Below are the code and all the weights of a small trained network. Each question names an input and a class and asks about switching units off, where a switched-off unit gives its printed mean instead of its output.

import numpy as np


def w(rows, s, z=0):
    codes = np.array(rows[::2]) - 128.0
    scale = np.full(codes.shape[1], s)
    scale[-1] = z or s
    return codes * scale


def norm(h):
    return h / np.sqrt((h * h).mean(-1, keepdims=True) + 1e-5)


def f(y):
    return np.maximum(y, 0)


def log_softmax(a):
    a = a - a.max(-1, keepdims=True)
    return a - np.log(np.exp(a).sum(-1, keepdims=True))


def net(x, mask):
    res = np.array(x, float).reshape(1, 4) / 4 @ E
    u = 0
    for l in range(3):
        y = f(norm(res) @ A[l][:, :-1].T + A[l][:, -1])
        res = res + np.where(mask[u : u + 13], y, B[l][:, -1]) @ B[l][:, :-1]
        u += 13
    return log_softmax(norm(res)[-1] @ U[:, :-1].T + U[:, -1])


A, B = {}, {}
E = w([
[130,162,84,135,142,126,100,184,196],'x0',
[168,107,116,168,110,255,133,98,171],'x1',
[112,164,129,168,103,132,148,128,116],'x2',
[195,146,188,120,57,140,65,149,135],'x3',
],0.013)
A[0] = w([
[205,49,153,62,166,126,47,142,132,126],'L0N1',
[109,183,114,100,184,72,130,185,84,56],'L0N2',
[55,177,121,120,134,118,92,250,183,89],'L0N3',
[148,179,85,124,104,157,99,100,97,4],'L0N4',
[140,123,72,209,155,150,82,155,221,102],'L0N5',
[140,26,102,20,190,145,84,96,158,73],'L0N6',
[136,204,205,254,102,134,137,178,92,126],'L0N7',
[113,110,186,101,96,60,178,76,94,125],'L0N8',
[100,161,81,176,155,105,158,87,110,100],'L0N9',
[88,84,78,141,128,201,153,98,178,123],'L0N10',
[50,107,162,153,138,143,184,114,147,111],'L0N11',
[47,232,170,249,120,143,168,107,125,95],'L0N12',
[117,107,163,106,111,215,154,11,84,122],'L0N13',
],0.0098,0.015)
B[0] = w([
[140,151,91,115,12,123,136,119,104,223],'L0N1',
[154,91,129,193,125,72,90,159,106,168],'L0N2',
[107,190,187,115,154,163,173,151,52,195],'L0N3',
[124,19,80,166,76,158,52,38,163,128],'L0N4',
[188,156,168,127,181,144,166,151,53,200],'L0N5',
[70,110,10,51,79,184,211,116,77,168],'L0N6',
[153,99,90,37,65,121,94,88,135,213],'L0N7',
[78,158,170,135,151,169,138,224,62,227],'L0N8',
[117,89,134,90,155,90,131,112,197,180],'L0N9',
[162,133,115,198,112,85,116,88,160,219],'L0N10',
[128,120,116,100,175,123,142,103,113,182],'L0N11',
[121,74,27,30,87,181,162,135,95,189],'L0N12',
[177,120,164,139,185,165,126,171,67,254],'L0N13',
],0.011,0.0076)
A[1] = w([
[114,119,41,54,101,135,146,117,135,105],'L1N1',
[104,113,53,61,53,152,149,129,137,105],'L1N2',
[101,123,115,115,223,120,137,80,167,61],'L1N3',
[37,77,215,178,79,108,65,10,239,8],'L1N4',
[120,237,45,101,161,159,111,236,223,130],'L1N5',
[136,136,120,126,165,134,137,224,58,147],'L1N6',
[30,114,73,194,233,124,188,79,162,106],'L1N7',
[141,82,44,70,66,99,159,119,127,111],'L1N8',
[53,148,150,95,112,24,63,150,104,133],'L1N9',
[98,209,169,159,150,162,139,154,228,86],'L1N10',
[176,101,109,209,127,206,89,37,192,105],'L1N11',
[60,103,155,133,182,160,141,153,189,129],'L1N12',
[116,163,173,101,68,140,32,100,163,85],'L1N13',
],0.013,0.016)
B[1] = w([
[82,114,103,74,102,181,119,95,169,171],'L1N1',
[96,113,83,91,108,156,126,87,160,182],'L1N2',
[162,80,158,152,52,32,131,94,174,142],'L1N3',
[84,58,68,177,118,125,250,104,131,128],'L1N4',
[107,72,203,90,163,181,101,151,19,163],'L1N5',
[190,128,124,114,152,132,96,48,143,255],'L1N6',
[112,74,143,138,42,43,96,117,108,195],'L1N7',
[87,163,103,90,123,157,123,78,187,182],'L1N8',
[132,150,68,146,166,149,150,186,148,206],'L1N9',
[157,120,107,109,127,131,128,163,71,129],'L1N10',
[66,147,64,183,160,137,170,199,140,177],'L1N11',
[176,95,120,141,94,101,150,112,151,144],'L1N12',
[163,99,166,124,71,93,115,127,169,157],'L1N13',
],0.017,0.014)
A[2] = w([
[117,147,213,126,62,122,89,130,189,107],'L2N1',
[134,129,213,136,173,131,188,114,57,62],'L2N2',
[95,187,177,141,95,127,89,67,105,77],'L2N3',
[139,154,61,213,162,112,112,178,163,127],'L2N4',
[43,206,150,122,177,74,154,213,132,8],'L2N5',
[70,88,216,162,160,144,123,88,105,89],'L2N6',
[46,99,179,167,135,76,112,81,157,103],'L2N7',
[3,210,253,145,86,51,188,12,210,18],'L2N8',
[80,90,139,184,136,159,148,141,143,129],'L2N9',
[50,194,99,54,184,37,117,190,129,91],'L2N10',
[82,102,203,192,86,86,95,85,191,72],'L2N11',
[95,173,165,170,182,99,216,144,161,42],'L2N12',
[157,170,189,116,53,143,53,164,194,91],'L2N13',
],0.015)
B[2] = w([
[108,106,126,112,104,53,150,100,95,186],'L2N1',
[204,134,197,83,181,122,84,93,88,186],'L2N2',
[148,107,122,154,183,128,189,105,124,134],'L2N3',
[179,209,159,147,119,135,118,114,202,254],'L2N4',
[225,67,75,116,154,152,249,98,172,132],'L2N5',
[150,143,138,125,118,144,87,204,101,143],'L2N6',
[190,123,144,104,55,77,89,198,102,177],'L2N7',
[242,194,82,154,21,201,187,181,188,139],'L2N8',
[121,160,133,118,167,131,148,176,106,187],'L2N9',
[75,133,114,185,121,253,139,204,156,208],'L2N10',
[135,176,142,77,111,65,99,105,133,158],'L2N11',
[198,96,70,39,60,125,60,109,180,131],'L2N12',
[89,74,102,111,76,48,188,119,134,234],'L2N13',
],0.018,0.0061)
U = w([
[168,162,61,211,156,165,178,213,168,160],'0',
[114,61,105,122,52,40,139,151,114,180],'1',
[70,118,64,68,113,215,136,108,88,161],'2',
[168,98,202,97,201,168,114,170,28,141],'3',
[199,183,106,106,138,116,99,28,192,172],'4',
[8,161,239,180,187,67,66,61,184,2],'5',
[19,176,236,201,186,63,64,17,195,2],'6',
[18,162,253,167,220,48,193,44,197,2],'7',
],0.022,0.019)

Each question gives the input, the list of numbers given to net, and the class t.
The units are the neurons (one row each of A and B). Each row of codes is followed by its name. A weight is (code - 128) times the scale printed after its matrix; where a second scale follows, it is the last column's (A, B and U).
mask holds one flag per neuron, layer by layer. A switched-off neuron (its flag False) gives its mean, the last column of its row in B, instead of its output. The means were averaged over made-up inputs and are rounded, as every weight is.
A unit's drop is (log p(t) with every unit on - log p(t) with that unit switched off) / (log p(t) with every unit on - log p(t) with every unit switched off).
The circuit of an input: a set's keep is (log p(t) with only the set's units on - log p(t) with every unit switched off) / (log p(t) with every unit on - log p(t) with every unit switched off). Starting from the 12 units with the biggest drops (on a tie, the unit counted first), units are removed one at a time, each time the one whose removal leaves the highest keep (on an exact tie, the one counted first), for as long as the keep stays at least 0.8.
units of the circuit, in order: the units of the circuit, biggest drop first
k most important neurons: the k neurons with the biggest drops, biggest first
k most important neurons of layer l: the k neurons of layer l with the biggest drops, biggest first
input [2,-2,2,6], class 1: units of the circuit, in order	[L2N13]
input [8,-1,8,-5], class 2: 2 most important neurons	[L0N12, L0N13]
input [8,-7,8,1], class 2: 3 most important neurons of layer 0	[L0N13, L0N7, L0N8]
input [-1,6,4,-5], class 0: units of the circuit, in order	[L0N10, L1N11]
input [-8,-7,-3,6], class 3: 3 most important neurons	[L0N8, L1N11, L1N8]
input [0,7,6,5], class 0: 2 most important neurons	[L1N11, L1N6]
input [-3,1,6,4], class 2: 2 most important neurons	[L0N7, L0N12]
input [4,-7,7,-4], class 0: 2 most important neurons	[L1N9, L0N2]
input [-7,5,4,-7], class 1: 3 most important neurons	[L1N7, L0N9, L0N5]
input [4,5,-7,6], class 2: 3 most important neurons	[L0N1, L1N7, L0N6]
input [8,-6,6,5], class 3: 2 most important neurons	[L1N5, L0N3]
input [3,6,2,-7], class 1: 4 most important neurons	[L1N7, L0N1, L1N3, L1N9]
input [-7,-2,6,4], class 3: 3 most important neurons	[L0N8, L0N13, L0N1]
input [2,8,8,7], class 0: units of the circuit, in order	[L1N11]
input [3,6,-2,-1], class 0: 2 most important neurons	[L1N11, L0N10]
input [-7,-8,-6,8], class 0: 2 most important neurons	[L1N9, L1N7]
input [4,-5,-6,-1], class 2: 4 most important neurons of layer 0	[L0N6, L0N13, L0N10, L0N1]
input [3,-5,-5,4], class 0: 2 most important neurons of layer 0	[L0N12, L0N13]
input [-2,-3,-7,-7], class 1: 2 most important neurons of layer 0	[L0N1, L0N7]
input [4,0,-5,-1], class 2: units of the circuit, in order	[L0N6]
input [-3,2,3,-3], class 4: 2 most important neurons of layer 0	[L0N13, L0N12]
input [7,-2,-1,-7], class 1: 3 most important neurons of layer 1	[L1N7, L1N3, L1N12]
input [0,1,6,6], class 1: 4 most important neurons of layer 2	[L2N13, L2N1, L2N4, L2N10]
